Below is a small trained network, with its code and all its weights. Each question gives an input and a class and asks what happens when units are switched off, that is, made to give their printed mean instead of their output.

import numpy as np


def w(rows, s, z=0):
    codes = np.array(rows[::2]) - 128.0
    scale = np.full(codes.shape[1], s)
    scale[-1] = z or s
    return codes * scale


def norm(h):
    return h / np.sqrt((h * h).mean(-1, keepdims=True) + 1e-5)


def f(y):
    return np.maximum(y, 0)


def log_softmax(a):
    a = a - a.max(-1, keepdims=True)
    return a - np.log(np.exp(a).sum(-1, keepdims=True))


def net(x, mask):
    res = np.array(x, float).reshape(1, 2) / 4 @ E
    u = 0
    for l in range(2):
        y = f(norm(res) @ A[l][:, :-1].T + A[l][:, -1])
        res = res + np.where(mask[u : u + 3], y, B[l][:, -1]) @ B[l][:, :-1]
        u += 3
    return log_softmax(norm(res)[-1] @ U[:, :-1].T + U[:, -1])


A, B = {}, {}
E = w([
[142,197,10,121,88,151],'x0',
[109,210,166,201,254,172],'x1',
],0.0091)
A[0] = w([
[85,72,255,112,199,81,6],'L0N0',
[109,171,190,99,204,161,32],'L0N1',
[160,167,162,103,126,154,2],'L0N2',
],0.0097,0.0053)
B[0] = w([
[138,245,115,217,19,128,254],'L0N0',
[64,69,119,71,181,151,200],'L0N1',
[39,88,132,80,81,244,128],'L0N2',
],0.012,0.0068)
A[1] = w([
[236,33,139,16,137,23,73],'L1N0',
[45,172,201,101,254,184,79],'L1N1',
[160,163,33,81,149,193,7],'L1N2',
],0.0085,0.0011)
B[1] = w([
[61,78,167,91,205,152,221],'L1N0',
[136,92,69,11,118,86,253],'L1N1',
[128,238,138,184,61,96,227],'L1N2',
],0.012,0.0061)
U = w([
[201,213,166,245,85,105,249],'0',
[67,2,115,11,242,138,7],'1',
],0.0071,0.00021)

Each question gives the input, the list of numbers given to net, and the class t.
The units are the neurons (one row each of A and B). Each row of codes is followed by its name. A weight is (code - 128) times the scale printed after its matrix; where a second scale follows, it is the last column's (A, B and U).
mask holds one flag per neuron, layer by layer. A switched-off neuron (its flag False) gives its mean, the last column of its row in B, instead of its output. The means were averaged over made-up inputs and are rounded, as every weight is.
A unit's drop is (log p(t) with every unit on - log p(t) with that unit switched off) / (log p(t) with every unit on - log p(t) with every unit switched off).
most important unit: the unit with the biggest drop
top k neurons: the k neurons with the biggest drops, biggest first
drop when u is switched off: that unit's drop, to one decimal
input [-3,5], class 1: top 2 neurons	(L0N1; L1N1)
input [-5,7], class 1: most important unit	L0N1
input [5,6], class 1: top 3 neurons	(L0N0; L1N1; L0N1)
input [-4,7], class 1: top 2 neurons	(L0N1; L1N1)
input [2,3], class 1: top 2 neurons	(L0N0; L1N1)
input [3,4], class 1: top 2 neurons	(L0N0; L1N1)
input [3,-5], class 1: top 2 neurons	(L0N0; L1N0)
input [4,7], class 1: top 2 neurons	(L0N0; L1N1)
input [-8,-1], class 0: drop when L0N0 is switched off	0.3
input [0,-2], class 1: drop when L0N0 is switched off	3.9
input [-8,0], class 0: drop when L0N0 is switched off	3.2
